Below is a small trained network, with its code and all its weights. Each question gives an input and a target symbol and asks what happens when units are switched off, that is, made to give their printed mean instead of their output.

import numpy as np


def w(rows, s, z=0):
    codes = np.array(rows[::2]) - 128.0
    scale = np.full(codes.shape[1], s)
    scale[-1] = z or s
    return codes * scale


def norm(h):
    return h / np.sqrt((h * h).mean(-1, keepdims=True) + 1e-5)


def softmax(a):
    e = np.exp(a - a.max(-1, keepdims=True))
    return e / e.sum(-1, keepdims=True)


def log_softmax(a):
    a = a - a.max(-1, keepdims=True)
    return a - np.log(np.exp(a).sum(-1, keepdims=True))


def net(x, mask):
    ids = ['ΓΛΠΨαβδεζημστφω'.index(c) for c in x.split()]
    T = len(ids)
    res = E[ids] + P[:T]
    u = 0
    for l in range(2):
        r = norm(res)
        for j in range(3):
            rows = slice(3 * j, 3 * j + 3)
            q, k, v = (r @ M[l][rows].T for M in (Q, K, V))
            z = softmax(np.where(np.tri(T) > 0, q @ k.T / 3**0.5, -1e9)) @ v
            o = O[l][rows]
            res = res + np.where(mask[u + j], z, o[:, -1]) @ o[:, :-1]
        u += 3
    return log_softmax(norm(res)[-1] @ U[:, :-1].T + U[:, -1])


Q, K, V, O = {}, {}, {}, {}
E = w([
[119,87,166,83,139,87,74,144,138],'Γ',
[168,50,158,83,122,52,145,213,93],'Λ',
[208,103,177,192,206,174,52,81,125],'Π',
[218,73,91,116,170,145,100,22,92],'Ψ',
[151,67,115,169,86,147,109,170,70],'α',
[213,148,187,136,194,94,150,77,223],'β',
[255,49,189,128,140,140,142,114,145],'δ',
[160,63,98,137,218,159,133,168,127],'ε',
[230,153,101,173,191,61,61,113,78],'ζ',
[113,85,82,135,169,76,144,110,54],'η',
[183,109,201,168,105,64,134,71,115],'μ',
[91,128,149,146,199,97,119,94,150],'σ',
[182,103,130,238,163,160,186,110,105],'τ',
[208,79,115,118,149,97,211,90,137],'φ',
[107,31,205,141,190,126,131,83,69],'ω',
],0.0092)
P = w([
[83,133,113,128,103,133,125,148,150],'0',
[198,102,143,141,171,86,119,87,106],'1',
[152,28,131,208,126,10,45,136,93],'2',
[172,129,132,127,154,114,126,105,107],'3',
[144,35,131,185,122,7,61,104,99],'4',
[158,143,131,122,144,127,129,110,102],'5',
[146,36,133,204,149,23,63,91,104],'6',
[148,153,135,112,141,140,132,117,98],'7',
[145,49,128,201,132,39,77,101,98],'8',
[149,167,140,98,139,150,138,121,80],'9',
[123,50,134,188,136,43,70,92,114],'10',
[186,158,152,113,163,147,119,96,96],'11',
],0.019)
Q[0] = w([
[129,23,128,212,118,44,113,100,169],'0.h1',
[142,131,154,86,150,141,103,135,37],'0.h1',
[190,127,182,96,203,132,134,115,52],'0.h1',
[117,45,123,169,112,108,111,121,197],'0.h2',
[194,194,167,68,206,169,183,122,30],'0.h2',
[169,15,173,164,142,48,107,114,86],'0.h2',
[120,83,127,124,186,91,103,135,103],'0.h3',
[53,10,82,193,108,93,81,113,181],'0.h3',
[87,143,100,115,124,127,117,125,147],'0.h3',
],0.013)
K[0] = w([
[185,233,188,64,152,188,179,128,45],'0.h1',
[62,117,71,97,107,165,75,160,115],'0.h1',
[63,122,91,77,141,164,32,157,95],'0.h1',
[211,154,194,95,155,148,136,124,42],'0.h2',
[4,172,38,182,102,100,109,131,168],'0.h2',
[118,239,126,81,144,174,162,130,57],'0.h2',
[179,156,182,109,129,132,199,148,134],'0.h3',
[137,227,138,67,157,198,118,119,15],'0.h3',
[96,138,76,127,176,118,93,130,94],'0.h3',
],0.012)
V[0] = w([
[71,230,92,182,108,61,173,135,124],'0.h1',
[146,100,58,117,152,102,59,145,28],'0.h1',
[134,174,238,204,108,148,40,133,120],'0.h1',
[170,150,155,38,85,98,138,138,204],'0.h2',
[100,178,107,100,188,148,36,88,155],'0.h2',
[127,133,38,149,125,217,158,171,238],'0.h2',
[179,201,39,138,137,82,76,85,77],'0.h3',
[109,70,86,94,75,169,166,8,133],'0.h3',
[80,119,151,148,185,93,220,143,180],'0.h3',
],0.014)
O[0] = w([
[212,153,47,125,43,175,93,149,128,4],'0.h1',
[104,136,165,76,125,108,102,79,227,255],'0.h1',
[134,154,56,30,188,66,156,168,90,85],'0.h1',
[231,189,88,206,170,36,152,83,189,60],'0.h2',
[117,10,45,111,105,103,59,85,158,135],'0.h2',
[140,147,16,156,233,217,135,118,133,117],'0.h2',
[235,175,161,217,198,127,53,207,125,196],'0.h3',
[49,162,93,170,86,90,65,97,19,115],'0.h3',
[168,121,24,87,54,170,173,59,154,102],'0.h3',
],0.013,0.01)
Q[1] = w([
[84,183,224,114,72,186,128,156,184],'1.h1',
[130,155,198,180,137,2,158,147,89],'1.h1',
[125,195,82,105,187,176,203,92,96],'1.h1',
[72,139,46,144,48,148,79,192,109],'1.h2',
[213,196,92,68,154,171,213,60,28],'1.h2',
[150,84,114,59,129,59,132,62,102],'1.h2',
[49,124,170,149,135,188,58,195,185],'1.h3',
[124,114,112,111,192,243,153,32,173],'1.h3',
[160,70,103,243,85,91,19,83,167],'1.h3',
],0.011)
K[1] = w([
[44,129,168,135,112,133,113,121,164],'1.h1',
[153,112,207,134,183,79,108,145,110],'1.h1',
[93,175,98,139,159,123,143,150,116],'1.h1',
[83,68,149,117,78,162,139,93,178],'1.h2',
[189,149,66,79,128,173,152,82,106],'1.h2',
[132,139,108,132,144,87,208,132,107],'1.h2',
[54,95,187,104,143,160,100,141,176],'1.h3',
[113,112,78,150,99,250,156,66,179],'1.h3',
[184,51,144,166,130,115,45,79,177],'1.h3',
],0.016)
V[1] = w([
[203,120,160,189,199,150,104,90,94],'1.h1',
[159,59,229,58,146,59,69,94,121],'1.h1',
[117,78,49,97,97,153,79,172,145],'1.h1',
[66,160,162,158,119,115,131,203,175],'1.h2',
[196,124,86,158,181,145,112,172,99],'1.h2',
[214,131,214,152,229,138,105,75,105],'1.h2',
[29,152,116,47,67,110,101,245,101],'1.h3',
[81,168,84,94,96,117,198,137,137],'1.h3',
[153,95,162,126,215,170,80,111,67],'1.h3',
],0.012)
O[1] = w([
[104,91,149,116,122,180,162,131,158,148],'1.h1',
[135,125,39,162,122,235,153,92,127,253],'1.h1',
[60,168,187,153,106,48,65,63,137,102],'1.h1',
[87,159,91,81,148,143,131,51,156,158],'1.h2',
[129,63,201,139,65,67,146,144,102,122],'1.h2',
[80,164,35,149,46,64,89,88,19,236],'1.h2',
[255,151,117,132,129,118,109,71,91,101],'1.h3',
[133,83,191,166,101,79,52,83,80,82],'1.h3',
[148,121,126,55,138,160,188,163,178,174],'1.h3',
],0.011,0.013)
U = w([
[123,71,47,163,95,76,185,229,143,200],'Γ',
[146,193,102,244,68,176,180,115,135,147],'Λ',
[144,42,57,28,252,84,98,158,92,23],'Π',
[82,63,95,121,185,233,163,121,246,65],'Ψ',
[214,178,136,108,111,62,108,159,63,255],'α',
[140,75,136,112,165,7,121,75,242,98],'β',
[71,63,169,50,59,114,146,76,76,113],'δ',
[60,92,128,211,188,106,20,140,106,80],'ε',
[181,97,2,87,81,113,35,91,169,131],'ζ',
[134,174,183,125,19,181,67,186,200,158],'η',
[224,136,225,160,135,154,210,74,194,146],'μ',
[231,102,123,111,173,143,81,249,210,168],'σ',
[108,196,231,34,210,146,130,198,140,115],'τ',
[88,210,73,127,234,74,225,106,102,104],'φ',
[195,108,102,74,140,242,154,174,40,148],'ω',
],0.0075,0.0048)

Each question gives the input, a string of symbols that net reads in full, and the target symbol t.
The units are the heads (3 rows each of Q, K, V and O). Each row of codes is followed by its name. A weight is (code - 128) times the scale printed after its matrix; where a second scale follows, it is the last column's (O and U).
mask holds one flag per head, layer by layer. A switched-off head (its flag False) gives its mean, the last column of its rows in O, instead of its output. The means were averaged over made-up inputs and are rounded, as every weight is.
A unit's drop is (log p(t) with every unit on - log p(t) with that unit switched off) / (log p(t) with every unit on - log p(t) with every unit switched off).
The circuit of an input: a set's keep is (log p(t) with only the set's units on - log p(t) with every unit switched off) / (log p(t) with every unit on - log p(t) with every unit switched off). Starting from all 6 units, units are removed one at a time, each time the one whose removal leaves the highest keep (on an exact tie, the one counted first), for as long as the keep stays at least 0.8.
units of the circuit, in order: the units of the circuit, biggest drop first
unit that matters most: the unit with the biggest drop
heads that matter: for each layer, one digit per head in row order, 1 if its drop is at least 0.15 and else 0, layers parted by /
input Λ β ε ε, target Λ: heads that matter : 010 / 000
input β α α τ, target β: units of the circuit, in order : [1.h1; 0.h1; 0.h2]
input ω ω ω Ψ Γ ε σ τ ε ε β ε, target ω: unit that matters most : 0.h2
input Ψ Π ζ ε σ, target Ψ: heads that matter : 000 / 100
input ω ε φ β Γ, target Γ: heads that matter : 110 / 001
input Ψ η Ψ β Ψ ε ε ζ, target Ψ: units of the circuit, in order : [1.h3; 0.h1; 0.h2]
input α ε Γ ω β ε ε α ε, target τ: heads that matter : 011 / 000
input σ Γ Ψ ε η ε, target σ: units of the circuit, in order : [0.h1; 1.h2; 0.h3]
input Π ε φ, target Ψ: heads that matter : 100 / 100
input ε η Ψ Ψ Λ ε ε β ε, target Γ: units of the circuit, in order : [0.h1; 1.h3; 0.h2]
input η σ Ψ Ψ ε ω ζ β φ α, target η: units of the circuit, in order : [0.h1; 1.h1]
input ε Λ ε α ω μ ε Ψ ω φ η, target Λ: units of the circuit, in order : [0.h2; 1.h1]
input Λ Π α ε Π ε ζ σ ε, target ζ: heads that matter : 110 / 000
input δ Ψ Γ η ε β η φ Π ε ε, target Ψ: units of the circuit, in order : [1.h1; 0.h1]
input τ Ψ ε ω ε ε ω Π, target τ: units of the circuit, in order : [0.h2; 1.h1; 0.h1]
input η Ψ ω δ Ψ β η α Π, target τ: units of the circuit, in order : [0.h3; 0.h2]
input τ φ ε ε ζ δ ε α δ Ψ α β, target τ: heads that matter : 110 / 100
input α μ η σ Ψ Ψ β ω ω ζ α, target σ: units of the circuit, in order : [0.h3]
input β η α ε β Γ δ μ, target β: units of the circuit, in order : [1.h1; 0.h2; 0.h1]
input α Ψ α σ ε, target ζ: units of the circuit, in order : [0.h2; 1.h1; 0.h1; 1.h3]
input Ψ Π ε ε Ψ φ ω μ Ψ, target α: units of the circuit, in order : [0.h2; 0.h1]
input Λ δ ε, target φ: heads that matter : 110 / 110
input Γ Π Γ, target Π: unit that matters most : 0.h1
input Π ε ζ Ψ Ψ Π, target Π: heads that matter : 110 / 000
input ε Λ ε ζ ε α δ Ψ Γ ε ε Λ, target ε: heads that matter : 011 / 100
input Γ δ δ ε ε ε α ω Ψ, target δ: heads that matter : 010 / 000
